Rows lie near named flat spaces through zero. A row that begins with a name and a colon came from that space; any other row is followed by the name of its block's space that it lies nearest.
nhsn: [-15 -36  15   4  13  37  -8 -28  -7  40  17  -4 -23 -13 -15  10 -18  25
  30   6  44]
sgcc: [ 10  21  -1 -11 -31   8   5 -36  -6   8 -37  29   7  -5 -24   4  15   7
 -11  -3  -5]
mlhb: [-18 -53  -1  17 -16  55  35  12  36   6 -15  23  22  28 -24  28 -18 -31
   6 -39 -18]
rjhp: [ -1 -16  31  40 -65 -42 -23  13  20  40  14  43  35 -50 -29   7 -35   2
 -55   2  14]
mlhb: [ -2  44  31 -56 -23 -52 -23  19   1 -22   4 -36 -35 -34 -23 -14  14  30
 -40  16 -14]
qdzq: [ -6 -32   4  50 -12 -59 -36  26  -1 -40 -37  35  37 -17  29  28   1 -58
 -39 -21  38]
[  1  -2  15  -4  26  24  -2 -52  -2   4  23  20 -34   2   7  32  23 -11
 -13 -26 -50]
mlhb
nhsn: [-17  -3  32  -1  30  -4 -12 -13  30 -57  10  16 -46  -4 -15  15   2  14
 -46 -14 -21]
[  8   6   7  17 -19 -21   1  -1   7  13  11   8  10  10 -15  -2 -22  -3
   0  -9   8]
rjhp
qdzq: [-17 -29   6  27  -4 -50 -38  19 -17  20 -32 -13  10  14  25   9 -86  -4
  56  17  31]
qtlf: [  5 -13  36  40 -77  64  14 -17  74 -16 -24  26  38   3   7 -48  50 -36
  -2   7 -25]
sgcc: [ 23  18  -4   5 -12  16   1 -20 -11  -2 -37  24  -8  -1 -17   1  15  -7
 -18  -7   1]
[  2   2  10  17  35 -26 -40   4  -2  38 -45  22 -36 -41 -40  14  12  13
   9 -12  48]
qtlf
qtlf: [ 22 -17  -8   3 -53  39  50 -24  11 -72  25  12  19 -11   5 -15   7 -12
 -23  20 -57]
[-16  -1  11 -14   9  16  -5  12 -10   5 -16 -14 -13   6  -1  -9 -38  30
  42  48   3]
qdzq
[ 21  -3   5  24  25 -22   8 -15 -22   9  -1 -45   3   7   8 -20   9 -21
   9 -24 -18]
qdzq
[-36 -13  -8  -8 -15  12 -15  15  18 -16  -9  42   5 -15  -6  27 -14   6
 -17  34  24]
qdzq
[-48  19 -34 -32 -19 -21 -15  20  39 -65 -24  35 -26   7   2 -28   1   5
   9 -19 -13]
nhsn
[  4  29 -14  -4  54  42  20 -11  -5 -44 -36 -25 -34  12  30   8  16   6
  44  -8  -7]
rjhp
[ 49  51 -32  10 -48  -9  11 -44 -33  17 -70  38  -8  -4 -30   5  41 -12
 -20 -11 -12]
sgcc
[-36  14 -31   6  38 -16   3 -14 -38  -7  10 -51  30  41  58  27 -16  -7
  12   1  -5]
qtlf
[  2 -14  39   9   5  17  -6  -2  -2  15   6   0 -32   3   7  32   4  -5
  -2 -44   2]
nhsn
[ 12 -12 -49  22  11  43 -10 -38  18 -31  15 -22  -2  -7 -46  33   8  31
 -33 -12  36]
nhsn
[  8   6   0  -2 -19 -12  -1   7 -10   2   9   5   9 -11 -24   8  -5   5
 -18   6  15]
rjhp
[-60 -28  22  -5  -7  30  -7 -19  45 -74  18  30 -36 -11   1   8  -5  16
 -34 -10  26]
nhsn
[  3 -11 -20  -5 -23   5  11  42  11  10  12 -27  25  37   4  11  11  11
 -10  19  41]
mlhb

Rows lie near named flat spaces through zero. A row that begins with a name and a colon came from that space; any other row is followed by the name of its block's space that it lies nearest.
tr-bl: [ 32  21  19 -29  -5   6   9  -6  17   5 -11  23 -13 -19 -55 -48   2 -15
 -11 -22  36]
rc-bc: [ 32 -15 -12  -8 -16  -3   4   9  21  -7  15 -34  -2   8 -67  31  37  42
  45  -7 -13]
bq-zn: [  0 -21 -36  -3 -12  -5  16 -26  -5 -22 -16  16  18  18  36  -5  10  17
   1  35  43]
rl-pq: [ 35  32  70  16  47 -45  -3  20 -54 -52  29 -22  60 -48  15  23 -27  53
  44  13  24]
zj-tt: [ 32 -26  48  -4  -2  24  12  51  -8  62   1  20  20  13  61 -12 -22 -47
   6 -38  -7]
[ 23  17  41 -31 -34   3  23  19 -15 -22  37  59  36 -15  38   9   3 -13
  -3 -18 -10]
rl-pq
[ 28 -75  43 -53  20  -5  77  71 -44  40 -12  61 -23 -90  12  12   3  -4
 -64  29  44]
tr-bl
zj-tt: [ -9  35  -7 -10   6 -11   5 -11 -19 -21  -9 -20   6 -20 -11  28  21  51
  11  15  17]
rc-bc: [  5 -11 -26  19 -39  79  29   8  20 -70  -2  32  23 -17  -1 -86  51  12
 -40 -30 -33]
[ 35   7 -32 -12 -25  45 -25  11   7  24   5  12   5  10 -33  -3  -6  12
   1  15 -10]
rc-bc
[  1 -35  21  23 -14 -24   3  18  -2   4  26 -10 -16 -15  25  -1 -29  32
   8  -1  -6]
bq-zn
gt-gg: [ -5   0 -31  21   0  14 -20   3  16   9   8  36  10   0  23 -13  21  -1
  26  12  17]
[ 13  24  27  -7 -14   6  -6  13   6  -9  25 -26 -12  21   4   3 -13  -8
  -9  -4 -12]
bq-zn
[ -3 -15  35  21  31   8 -15   8   9  -6  27 -14   1   0  10 -15  -1  13
 -23 -28 -34]
bq-zn
rl-pq: [-45 -11 -61 -44  -9  55  41 -36  11  -1  28  54 -70  22   5 -13  59 -48
 -55 -62  -3]
gt-gg: [-38 -39   5   3   5  19  21 -26  34 -15  -6 -24 -49  22 -24  -7  -8  11
 -33 -14  25]
[-21   1 -25  39  26  -4  10   6 -18 -49 -11 -14  14 -12 -12  -6  -2  30
  35  -4 -26]
tr-bl
bq-zn: [ 32  52 -26 -24  32  42  17 -26   9  16 -42   0 -23  19  -7  20  46   1
  -9  14  46]
[  4  32  -1 -11  13  -9  -6  14  -4 -14  -4  30   5 -24  -1   2 -11  36
  -5  18 -22]
gt-gg
[-23 -18  35   7 -12 -19 -20  -2  10 -13  -5 -41   5 -48  57  21  59  -7
   2   2  -1]
rc-bc
[-29  14 -26  18  23  10  -3  15   6  -2  21 -12 -18 -13 -10  -1  32 -10
 -15 -37   2]
rl-pq
[  4  10  39 -25 -13  23  20  13 -18 -19  49  13  22  -5  17 -13  27  26
  -2 -20  12]
rl-pq
[ 15  44  -6  14  11  20   0 -14  10  20 -13   0  12   6 -41  22  33   7
 -24 -20  10]
bq-zn
[ 17 -30  11 -26 -54  17   9   2  23  45  36  10   6  23  -2 -21 -17 -26
 -17   4  39]
zj-tt
[ 85  25 -11  40  -2  74 -47 -41   3  67 -38  14 -19 -13 -15  13  26   4
 -57 -15  39]
rc-bc
[-14  11  17 -27  16  18  20  14 -22  -8  14  -4 -14 -22  24  -5  31   7
  -3 -26   9]
rl-pq
[ 15  -8  15 -22  -1  -1  -4  18  17  18  -2 -29 -19  -5 -38  27  54  16
  36  -7   7]
rc-bc
[  2 -28 -63  10  -3  -8 -14   1  21  38 -70  18 -15  25 -30   7 -34 -18
   9  64 -24]
rl-pq
[-44  29 -18  -5  22 -11 -25 -42 -37 -15  17  34 -13 -13  -1   4  19  24
 -20  32  21]
zj-tt
[-24  10 -45  -4  -2 -10  34 -11 -15 -14   0  45  12   6   4  11 -39 -28
  15  29 -50]
rc-bc
[-29  -2 -37 -10   8  16  10 -11 -15  19  23 -33  -8 -10 -31 -11  18  -5
 -35 -17   2]
rl-pq
[ 24  -4  10  -1 -20 -19 -13  22  10  10  -9  10 -11 -21   9  30  -2 -14
  -2  21  12]
tr-bl
[ -3  -7 -62 -35 -23  16  10 -14 -13  -8  13 -20  16 -27  -2  -7   9   6
  13  13  10]
gt-gg
[-10  25  25 -30 -35  23  24  11  -3 -24  35  56  -9  -3  17   6  18 -15
  -9 -35  11]
rl-pq
